[[  9.2   7.0]
 [  8.7 -13.6]
 [ -0.4  -7.2]
 [ -0.6 -25.8]
 [ -9.7  38.1]
 [  2.5 -35.8]
 [-14.3  -5.2]
 [ -4.2   2.7]
 [ 57.2  11.0]]
=>
[[ 57.2  11.0]
 [ -4.2   2.7]
 [-14.3  -5.2]
 [  2.5 -35.8]
 [ -9.7  38.1]
 [ -0.6 -25.8]
 [ -0.4  -7.2]
 [  8.7 -13.6]
 [  9.2   7.0]]

[[ 13.2   7.9  16.7  29.6 -13.1 -48.7  32.3 -27.5  12.5  49.3 -11.5  17.3
  -14.1 -13.3  22.6  17.7]
 [ 33.5 -38.0  13.3  -6.4 -10.5 -19.3  -2.0  30.5   5.4  24.2 -17.2  -1.0
  -11.5  47.6  52.0 -10.7]
 [  8.3 -10.4 -56.6   6.6  44.1   3.4  35.6 -18.9  32.0 -19.8   0.9 -24.6
   -2.6  13.4  21.9  26.5]
 [  3.9 -38.7 -38.8  25.9  39.2  13.7 -10.8   1.7 -34.8  36.6 -20.5 -16.7
   15.6 -13.1  -5.4  32.5]
 [ 28.1 -18.5 -29.8   9.3 -18.3  11.1  15.8 -29.5   4.1 -31.6  -4.9  11.6
  -34.1  45.4 -17.2  39.0]
 [ 23.3   3.0  25.5  12.7  -1.2 -57.4  16.8 -12.2  23.2  46.9 -29.2  14.1
  -11.9   1.6  23.1  25.2]]
=>
[[ 23.3   3.0  25.5  12.7  -1.2 -57.4  16.8 -12.2  23.2  46.9 -29.2  14.1
  -11.9   1.6  23.1  25.2]
 [ 28.1 -18.5 -29.8   9.3 -18.3  11.1  15.8 -29.5   4.1 -31.6  -4.9  11.6
  -34.1  45.4 -17.2  39.0]
 [  3.9 -38.7 -38.8  25.9  39.2  13.7 -10.8   1.7 -34.8  36.6 -20.5 -16.7
   15.6 -13.1  -5.4  32.5]
 [  8.3 -10.4 -56.6   6.6  44.1   3.4  35.6 -18.9  32.0 -19.8   0.9 -24.6
   -2.6  13.4  21.9  26.5]
 [ 33.5 -38.0  13.3  -6.4 -10.5 -19.3  -2.0  30.5   5.4  24.2 -17.2  -1.0
  -11.5  47.6  52.0 -10.7]
 [ 13.2   7.9  16.7  29.6 -13.1 -48.7  32.3 -27.5  12.5  49.3 -11.5  17.3
  -14.1 -13.3  22.6  17.7]]

[[ 51.8 -17.7  32.2 -18.7 -56.9  44.0 -14.6  21.4   4.5 -30.1  -0.9  31.7]
 [-40.6 -19.4   2.6 -10.3  48.4 -46.8  42.1   9.5 -22.9  41.4 -40.6 -29.6]
 [-10.1 -48.6   4.2 -13.8 -49.3 -15.4  31.7 -26.2 -37.9  36.4  23.0  51.9]
 [-19.6  38.0 -32.6  54.7 -24.3 -40.1  55.7 -38.4 -34.2 -36.0  12.0  25.3]
 [-27.7  49.6 -39.3  15.3   1.5  43.0 -47.0 -43.5  24.8 -37.1  49.6  36.9]
 [ 37.3  -1.5  41.1 -53.8  29.8  35.6 -28.4  45.8  31.6  -7.7 -26.8 -36.4]
 [-33.2  38.5 -12.3  30.3  48.0 -55.1 -24.2  24.3  36.4 -25.9 -22.0 -31.9]]
=>
[[-33.2  38.5 -12.3  30.3  48.0 -55.1 -24.2  24.3  36.4 -25.9 -22.0 -31.9]
 [ 37.3  -1.5  41.1 -53.8  29.8  35.6 -28.4  45.8  31.6  -7.7 -26.8 -36.4]
 [-27.7  49.6 -39.3  15.3   1.5  43.0 -47.0 -43.5  24.8 -37.1  49.6  36.9]
 [-19.6  38.0 -32.6  54.7 -24.3 -40.1  55.7 -38.4 -34.2 -36.0  12.0  25.3]
 [-10.1 -48.6   4.2 -13.8 -49.3 -15.4  31.7 -26.2 -37.9  36.4  23.0  51.9]
 [-40.6 -19.4   2.6 -10.3  48.4 -46.8  42.1   9.5 -22.9  41.4 -40.6 -29.6]
 [ 51.8 -17.7  32.2 -18.7 -56.9  44.0 -14.6  21.4   4.5 -30.1  -0.9  31.7]]

[[ 24.4   2.6 -20.7 -28.2 -34.5  -2.2  47.1  24.4 -49.0  27.6]
 [ 23.1   2.6 -17.9 -25.7 -35.1   0.7  46.4  24.6 -49.1  28.0]
 [ 33.3   3.8 -33.1 -40.8 -35.1 -12.9  55.6  27.7 -54.2  28.3]
 [ 29.4   3.0 -28.5 -35.8 -34.3  -9.1  51.3  25.6 -51.0  27.7]
 [ 31.3   3.4 -30.8 -38.3 -34.6 -11.0  53.3  26.6 -52.4  28.0]
 [ 27.7   2.8 -25.9 -33.2 -34.0  -7.1  49.6  25.0 -50.0  27.5]]
=>
[[ 27.7   2.8 -25.9 -33.2 -34.0  -7.1  49.6  25.0 -50.0  27.5]
 [ 31.3   3.4 -30.8 -38.3 -34.6 -11.0  53.3  26.6 -52.4  28.0]
 [ 29.4   3.0 -28.5 -35.8 -34.3  -9.1  51.3  25.6 -51.0  27.7]
 [ 33.3   3.8 -33.1 -40.8 -35.1 -12.9  55.6  27.7 -54.2  28.3]
 [ 23.1   2.6 -17.9 -25.7 -35.1   0.7  46.4  24.6 -49.1  28.0]
 [ 24.4   2.6 -20.7 -28.2 -34.5  -2.2  47.1  24.4 -49.0  27.6]]

[[  3.6  10.9  29.2  -4.2   0.3]
 [-13.3  20.3 -15.7  -2.7 -20.1]
 [-35.8  -0.7  17.5  11.8  -3.5]
 [ 43.4 -25.5  10.8   7.3 -12.7]
 [-47.2  56.5 -12.3 -29.4  17.7]
 [ 17.0 -11.3  38.5   7.1  12.2]
 [ 27.9 -28.0  14.4  21.7 -25.1]
 [-22.2  11.7   3.4 -15.4  33.6]
 [ 13.7 -17.9 -38.8  -4.5   2.8]
 [  7.6   2.5 -17.6  -8.1  -0.4]]
=>
[[  7.6   2.5 -17.6  -8.1  -0.4]
 [ 13.7 -17.9 -38.8  -4.5   2.8]
 [-22.2  11.7   3.4 -15.4  33.6]
 [ 27.9 -28.0  14.4  21.7 -25.1]
 [ 17.0 -11.3  38.5   7.1  12.2]
 [-47.2  56.5 -12.3 -29.4  17.7]
 [ 43.4 -25.5  10.8   7.3 -12.7]
 [-35.8  -0.7  17.5  11.8  -3.5]
 [-13.3  20.3 -15.7  -2.7 -20.1]
 [  3.6  10.9  29.2  -4.2   0.3]]

[[ 15.1 -48.1 -14.0  -1.5 -18.3  58.6   7.5  50.7  -3.8 -21.6]
 [  4.2  -8.2  29.9   2.5  13.6  -2.8  27.0  -6.2   0.8 -32.8]
 [-10.3  21.5   4.3  22.2  -3.6  15.5  -9.5  -1.1  -1.2  15.2]]
=>
[[-10.3  21.5   4.3  22.2  -3.6  15.5  -9.5  -1.1  -1.2  15.2]
 [  4.2  -8.2  29.9   2.5  13.6  -2.8  27.0  -6.2   0.8 -32.8]
 [ 15.1 -48.1 -14.0  -1.5 -18.3  58.6   7.5  50.7  -3.8 -21.6]]

[[ 5.5  2.5]
 [61.7 13.5]
 [54.7 19.0]
 [37.9 28.3]
 [23.0  4.1]
 [ 9.2  5.4]
 [ 5.7  5.2]
 [39.3 13.5]
 [34.0 29.0]
 [38.0  5.9]
 [ 6.7 12.2]
 [40.1 10.0]]
=>
[[40.1 10.0]
 [ 6.7 12.2]
 [38.0  5.9]
 [34.0 29.0]
 [39.3 13.5]
 [ 5.7  5.2]
 [ 9.2  5.4]
 [23.0  4.1]
 [37.9 28.3]
 [54.7 19.0]
 [61.7 13.5]
 [ 5.5  2.5]]
